Below are the code and all the weights of a small trained network. Each question names an input and a class and asks about switching units off, where a switched-off unit gives its printed mean instead of its output.

import numpy as np


def w(rows, s, z=0):
    codes = np.array(rows[::2]) - 128.0
    scale = np.full(codes.shape[1], s)
    scale[-1] = z or s
    return codes * scale


def f(y):
    return np.maximum(y, 0)


def log_softmax(a):
    a = a - a.max(-1, keepdims=True)
    return a - np.log(np.exp(a).sum(-1, keepdims=True))


def net(x, mask):
    res = np.array(x, float).reshape(1, 7) / 4 @ E
    y = f(res @ A[0][:, :-1].T + A[0][:, -1])
    res = res + np.where(mask, y, B[0][:, -1]) @ B[0][:, :-1]
    return log_softmax(res[-1] @ U[:, :-1].T + U[:, -1])


A, B = {}, {}
E = w([
[247,215,221,136,150,76,120,105],'x0',
[145,148,103,136,100,168,132,105],'x1',
[111,150,154,249,154,157,53,247],'x2',
[103,174,6,187,209,42,87,45],'x3',
[115,108,153,119,154,105,116,140],'x4',
[117,129,131,128,134,93,148,150],'x5',
[56,255,138,29,147,145,59,193],'x6',
],0.0078)
A[0] = w([
[183,164,154,92,185,97,144,132,192],'n0',
[155,208,149,164,154,80,159,100,142],'n1',
[204,16,111,173,127,128,130,67,158],'n2',
[102,108,140,183,167,147,86,172,63],'n3',
[69,81,58,120,78,126,178,193,140],'n4',
[76,91,81,112,147,174,133,135,147],'n5',
[146,53,149,181,90,117,214,142,82],'n6',
[134,164,32,135,232,70,94,92,77],'n7',
[115,152,155,237,146,179,99,179,102],'n8',
[66,83,83,119,96,123,118,143,167],'n9',
[38,233,123,14,135,144,72,166,126],'n10',
[235,201,174,112,131,88,128,123,143],'n11',
[55,241,139,58,106,152,139,152,110],'n12',
[252,168,184,125,190,100,140,120,145],'n13',
[7,65,82,112,127,161,151,130,179],'n14',
[64,107,117,137,103,136,146,124,106],'n15',
[199,175,190,171,131,110,127,89,103],'n16',
[143,105,204,89,86,173,146,168,42],'n17',
[143,131,123,77,171,141,232,109,91],'n18',
[105,176,78,184,185,110,91,47,78],'n19',
[169,63,146,224,107,155,120,85,132],'n20',
[161,144,99,171,118,123,119,207,88],'n21',
[146,166,70,194,146,105,95,180,60],'n22',
[128,112,128,1,117,70,179,43,115],'n23',
[147,100,227,82,38,171,166,188,74],'n24',
[77,148,145,110,76,124,72,112,205],'n25',
[130,134,140,199,89,163,56,204,90],'n26',
[77,120,55,135,110,130,128,127,59],'n27',
[153,11,171,247,126,89,210,92,118],'n28',
[116,125,141,14,123,113,151,44,97],'n29',
[157,179,167,232,161,139,148,198,47],'n30',
[90,171,122,77,138,153,68,155,135],'n31',
[166,95,187,72,23,200,151,236,54],'n32',
[107,132,166,186,176,130,98,196,7],'n33',
[168,207,142,78,167,133,105,141,120],'n34',
],0.0086,0.0016)
B[0] = w([
[167,101,171,148,87,156,118,168,179],'n0',
[101,62,171,144,95,133,125,135,183],'n1',
[158,176,108,138,201,157,169,154,216],'n2',
[152,128,67,74,92,103,95,150,172],'n3',
[162,74,169,155,99,154,91,141,190],'n4',
[136,68,190,179,96,188,96,167,177],'n5',
[153,169,154,132,195,109,168,126,194],'n6',
[54,115,162,165,112,42,122,56,220],'n7',
[158,177,54,1,100,115,89,138,195],'n8',
[141,60,182,162,96,187,81,152,178],'n9',
[166,139,127,193,186,123,253,160,254],'n10',
[132,60,225,209,19,189,96,184,203],'n11',
[157,163,120,152,223,174,210,130,220],'n12',
[157,63,189,179,95,188,74,157,204],'n13',
[181,49,208,169,61,216,86,151,208],'n14',
[149,80,133,183,100,157,127,153,160],'n15',
[188,66,174,180,95,178,119,136,184],'n16',
[48,127,166,164,131,52,121,70,195],'n17',
[117,147,93,56,140,115,68,145,172],'n18',
[60,108,143,173,144,67,106,50,204],'n19',
[162,140,145,98,183,105,207,136,198],'n20',
[104,173,97,66,108,156,96,126,165],'n21',
[93,150,70,96,115,99,106,116,181],'n22',
[152,199,32,26,60,128,61,164,224],'n23',
[29,131,142,145,117,48,115,47,226],'n24',
[140,99,127,124,183,138,175,145,167],'n25',
[134,191,64,81,117,124,88,140,193],'n26',
[112,87,135,177,106,140,107,111,170],'n27',
[170,189,122,143,185,133,206,161,236],'n28',
[176,216,14,13,120,130,70,151,205],'n29',
[133,155,87,66,117,148,77,145,189],'n30',
[159,132,135,158,188,134,173,141,193],'n31',
[46,132,151,152,124,47,118,68,237],'n32',
[129,167,109,81,111,100,124,166,177],'n33',
[147,108,171,177,174,152,153,166,187],'n34',
],0.0069,0.012)
U = w([
[155,51,182,168,76,201,91,181,255],'0',
[163,167,136,143,247,144,227,161,138],'1',
[143,184,77,31,93,128,62,160,96],'2',
[49,123,158,160,134,53,111,22,19],'3',
],0.015,0.0011)

Each question gives the input, the list of numbers given to net, and the class t.
The units are the neurons (one row each of A and B). Each row of codes is followed by its name. A weight is (code - 128) times the scale printed after its matrix; where a second scale follows, it is the last column's (A, B and U).
mask holds one flag per neuron, in row order. A switched-off neuron (its flag False) gives its mean, the last column of its row in B, instead of its output. The means were averaged over made-up inputs and are rounded, as every weight is.
A unit's drop is (log p(t) with every unit on - log p(t) with that unit switched off) / (log p(t) with every unit on - log p(t) with every unit switched off).
The circuit of an input: a set's keep is (log p(t) with only the set's units on - log p(t) with every unit switched off) / (log p(t) with every unit on - log p(t) with every unit switched off). Starting from the 12 units with the biggest drops (on a tie, the unit counted first), units are removed one at a time, each time the one whose removal leaves the highest keep (on an exact tie, the one counted first), for as long as the keep stays at least 0.8.
circuit, biggest first: the units of the circuit, biggest drop first
most important unit: the unit with the biggest drop
k most important neurons: the k neurons with the biggest drops, biggest first
drop of u: that unit's drop, to one decimal
input [5,-6,-7,-6,-5,-2,-5], class 2: circuit, biggest first : (n23)
input [-6,-4,4,7,1,5,6], class 3: 3 most important neurons : (n7; n19; n11)
input [2,8,7,0,0,-3,6], class 2: 3 most important neurons : (n8; n26; n30)
input [8,4,8,5,-3,-7,-3], class 0: 3 most important neurons : (n11; n16; n13)
input [-5,-2,-5,0,8,6,-4], class 0: 2 most important neurons : (n14; n8)
input [-4,-3,8,5,-4,6,-7], class 2: 2 most important neurons : (n8; n10)
input [1,-8,-5,-4,6,-2,3], class 2: 2 most important neurons : (n23; n29)
input [6,2,-6,4,2,1,8], class 1: 2 most important neurons : (n10; n12)
input [-1,-8,-7,-3,-3,2,-7], class 1: 2 most important neurons : (n28; n2)
input [-1,-2,-5,-4,3,-4,-5], class 1: 4 most important neurons : (n28; n2; n6; n8)
input [5,4,3,-4,-4,-5,-6], class 1: 2 most important neurons : (n28; n20)
input [0,-4,-7,-5,6,-1,-7], class 1: 4 most important neurons : (n28; n2; n6; n8)
input [-6,2,-3,5,4,-5,7], class 1: 3 most important neurons : (n10; n12; n11)
input [2,4,-4,3,3,6,-3], class 2: 3 most important neurons : (n10; n23; n12)
input [-6,6,0,-7,6,3,1], class 3: most important unit : n32
input [1,2,-8,-6,-1,-3,-6], class 2: 2 most important neurons : (n23; n29)
input [2,-5,-7,-8,2,-3,5], class 3: 2 most important neurons : (n24; n32)
input [5,-4,-5,3,-4,-7,7], class 1: drop of n10 : 0.5
input [-3,6,0,-4,-3,1,3], class 3: drop of n24 : 0.2
input [-7,6,-6,-5,-5,1,4], class 0: circuit, biggest first : (n14)
input [-1,-4,-7,6,6,-3,8], class 1: drop of n10 : 2.1
input [-3,-6,-8,2,-6,4,-4], class 2: drop of n3 : 0.0
